Below is a small trained network, with its code and all its weights. Each question gives an input and a target symbol and asks what happens when units are switched off, that is, made to give their printed mean instead of their output.

import numpy as np


def w(rows, s, z=0):
    codes = np.array(rows[::2]) - 128.0
    scale = np.full(codes.shape[1], s)
    scale[-1] = z or s
    return codes * scale


def norm(h):
    return h / np.sqrt((h * h).mean(-1, keepdims=True) + 1e-5)


def f(y):
    return y / 2 * (1 + np.tanh(0.7978845608 * (y + 0.044715 * y**3)))


def softmax(a):
    e = np.exp(a - a.max(-1, keepdims=True))
    return e / e.sum(-1, keepdims=True)


def log_softmax(a):
    a = a - a.max(-1, keepdims=True)
    return a - np.log(np.exp(a).sum(-1, keepdims=True))


def net(x, mask):
    ids = ['ΦΨγδεθστ'.index(c) for c in x.split()]
    T = len(ids)
    res = E[ids] + P[:T]
    r = norm(res)
    for j in range(2):
        rows = slice(4 * j, 4 * j + 4)
        q, k, v = (r @ M[0][rows].T for M in (Q, K, V))
        z = softmax(np.where(np.tri(T) > 0, q @ k.T / 4**0.5, -1e9)) @ v
        o = O[0][rows]
        res = res + np.where(mask[j], z, o[:, -1]) @ o[:, :-1]
    y = f(norm(res) @ A[0][:, :-1].T + A[0][:, -1])
    res = res + np.where(mask[2:6], y, B[0][:, -1]) @ B[0][:, :-1]
    return log_softmax(norm(res)[-1] @ U[:, :-1].T + U[:, -1])


Q, K, V, O, A, B = {}, {}, {}, {}, {}, {}
E = w([
[218,72,3,34,143,70],'Φ',
[128,38,52,138,158,112],'Ψ',
[104,118,127,140,172,195],'γ',
[70,148,87,143,116,182],'δ',
[122,96,205,221,174,50],'ε',
[200,189,88,148,166,145],'θ',
[81,115,175,179,99,200],'σ',
[154,165,171,88,131,210],'τ',
],0.0041)
P = w([
[67,56,46,54,254,162],'0',
[64,73,47,59,219,176],'1',
[66,87,39,76,193,180],'2',
[75,103,51,87,168,174],'3',
[79,115,61,100,146,172],'4',
[84,123,81,114,129,165],'5',
[90,138,90,120,111,158],'6',
[87,147,109,137,92,149],'7',
[95,157,124,148,76,140],'8',
[96,165,137,161,53,131],'9',
[99,181,149,171,33,116],'10',
[102,192,163,183,19,93],'11',
[108,203,179,191,17,82],'12',
[114,205,194,201,11,62],'13',
],0.0019)
Q[0] = w([
[44,100,98,174,154,192],'head 1',
[200,171,117,47,143,99],'head 1',
[207,92,206,118,101,57],'head 1',
[166,109,183,71,124,114],'head 1',
[21,195,166,205,96,166],'head 2',
[217,78,87,76,106,2],'head 2',
[150,71,188,176,125,36],'head 2',
[209,54,94,113,171,33],'head 2',
],0.0074)
K[0] = w([
[153,157,183,128,5,150],'head 1',
[146,151,68,110,254,179],'head 1',
[60,45,68,114,200,130],'head 1',
[113,70,80,89,183,175],'head 1',
[119,211,191,196,70,61],'head 2',
[131,38,96,65,229,120],'head 2',
[54,23,133,84,183,72],'head 2',
[115,35,49,94,191,115],'head 2',
],0.0065)
V[0] = w([
[144,149,173,110,69,136],'head 1',
[125,141,183,182,121,97],'head 1',
[152,169,169,123,163,162],'head 1',
[160,167,144,158,38,140],'head 1',
[95,234,131,90,46,179],'head 2',
[93,4,91,126,122,182],'head 2',
[40,169,90,189,142,84],'head 2',
[98,119,89,146,61,54],'head 2',
],0.003)
O[0] = w([
[136,150,75,109,192,89,50],'head 1',
[139,97,88,141,212,159,29],'head 1',
[181,149,78,113,85,103,174],'head 1',
[79,188,69,100,181,131,41],'head 1',
[93,11,179,77,193,103,191],'head 2',
[101,235,162,119,150,43,234],'head 2',
[253,151,114,51,112,132,147],'head 2',
[89,166,115,82,120,211,3],'head 2',
],0.0031,0.0018)
A[0] = w([
[94,126,122,61,113,173,111],'neuron 1',
[148,163,76,115,134,140,87],'neuron 2',
[106,132,80,149,123,108,3],'neuron 3',
[172,208,142,180,2,72,33],'neuron 4',
],0.0062,0.0026)
B[0] = w([
[199,101,145,128,157,108,207],'neuron 1',
[141,146,132,165,166,196,137],'neuron 2',
[124,50,157,137,254,159,90],'neuron 3',
[189,79,67,117,194,172,248],'neuron 4',
],0.007,0.0018)
U = w([
[141,161,41,50,68,75,141],'Φ',
[49,39,93,138,174,99,138],'Ψ',
[156,33,115,155,58,223,73],'γ',
[98,176,169,80,221,188,113],'δ',
[188,130,168,254,144,49,50],'ε',
[180,230,124,172,121,214,144],'θ',
[79,236,121,155,67,82,253],'σ',
[199,122,225,49,153,109,120],'τ',
],0.0067,0.0038)

Each question gives the input, a string of symbols that net reads in full, and the target symbol t.
The units are the heads (4 rows each of Q, K, V and O) and the neurons (one row each of A and B). Each row of codes is followed by its name. A weight is (code - 128) times the scale printed after its matrix; where a second scale follows, it is the last column's (O, A, B and U).
mask holds one flag per unit, heads first, then neurons. A switched-off unit (its flag False) gives its mean, the last column of its rows in O or B, instead of its output. The means were averaged over made-up inputs and are rounded, as every weight is.
A unit's drop is (log p(t) with every unit on - log p(t) with that unit switched off) / (log p(t) with every unit on - log p(t) with every unit switched off).
The circuit of an input: a set's keep is (log p(t) with only the set's units on - log p(t) with every unit switched off) / (log p(t) with every unit on - log p(t) with every unit switched off). Starting from all 6 units, units are removed one at a time, each time the one whose removal leaves the highest keep (on an exact tie, the one counted first), for as long as the keep stays at least 0.8.
units of the circuit, in order: the units of the circuit, biggest drop first
unit that matters most: the unit with the biggest drop
k most important neurons: the k neurons with the biggest drops, biggest first
which heads matter: for each layer, one digit per head in row order, 1 if its drop is at least 0.15 and else 0, layers parted by /
drop when u is switched off: that unit's drop, to one decimal
input τ Ψ θ γ Φ δ, target τ: units of the circuit, in order => (head 2; neuron 1; neuron 4)
input θ γ σ, target σ: units of the circuit, in order => (neuron 4; head 2)
input θ σ σ δ, target δ: 2 most important neurons => (neuron 3; neuron 1)
input Φ θ γ σ θ γ ε Φ θ γ γ σ γ, target δ: units of the circuit, in order => (head 1; head 2)
input Ψ δ Φ γ τ Φ σ δ δ σ γ Ψ γ, target σ: which heads matter => 00
input Φ δ γ γ, target τ: units of the circuit, in order => (neuron 1; head 1; head 2; neuron 4)
input τ θ δ γ θ δ Φ θ τ γ, target Ψ: units of the circuit, in order => (head 2; head 1)
input θ δ θ γ δ θ τ γ θ γ γ θ δ, target γ: units of the circuit, in order => (head 2)
input γ σ θ ε ε δ, target θ: which heads matter => 01
input γ σ σ γ θ Ψ ε γ Φ δ Ψ θ γ, target γ: 2 most important neurons => (neuron 4; neuron 3)
input δ Ψ τ δ γ Φ δ δ γ, target τ: which heads matter => 01
input θ γ ε γ, target θ: 2 most important neurons => (neuron 4; neuron 3)
input θ Ψ τ δ γ σ, target σ: which heads matter => 00
input θ Ψ Ψ θ δ, target γ: which heads matter => 11
input θ γ τ δ γ δ τ Φ δ, target Ψ: 3 most important neurons => (neuron 3; neuron 1; neuron 4)
input θ γ θ γ, target γ: unit that matters most => head 1
input Φ γ γ ε δ σ θ σ δ, target δ: drop when head 2 is switched off => 0.3
input Ψ δ δ γ γ δ σ γ Ψ σ Φ σ γ γ, target δ: drop when head 1 is switched off => 1.1
input γ ε γ Ψ τ δ γ τ γ, target Ψ: drop when head 2 is switched off => 1.3
input ε δ σ γ θ ε Φ γ Ψ γ δ γ δ δ, target τ: most important neuron => (neuron 1)
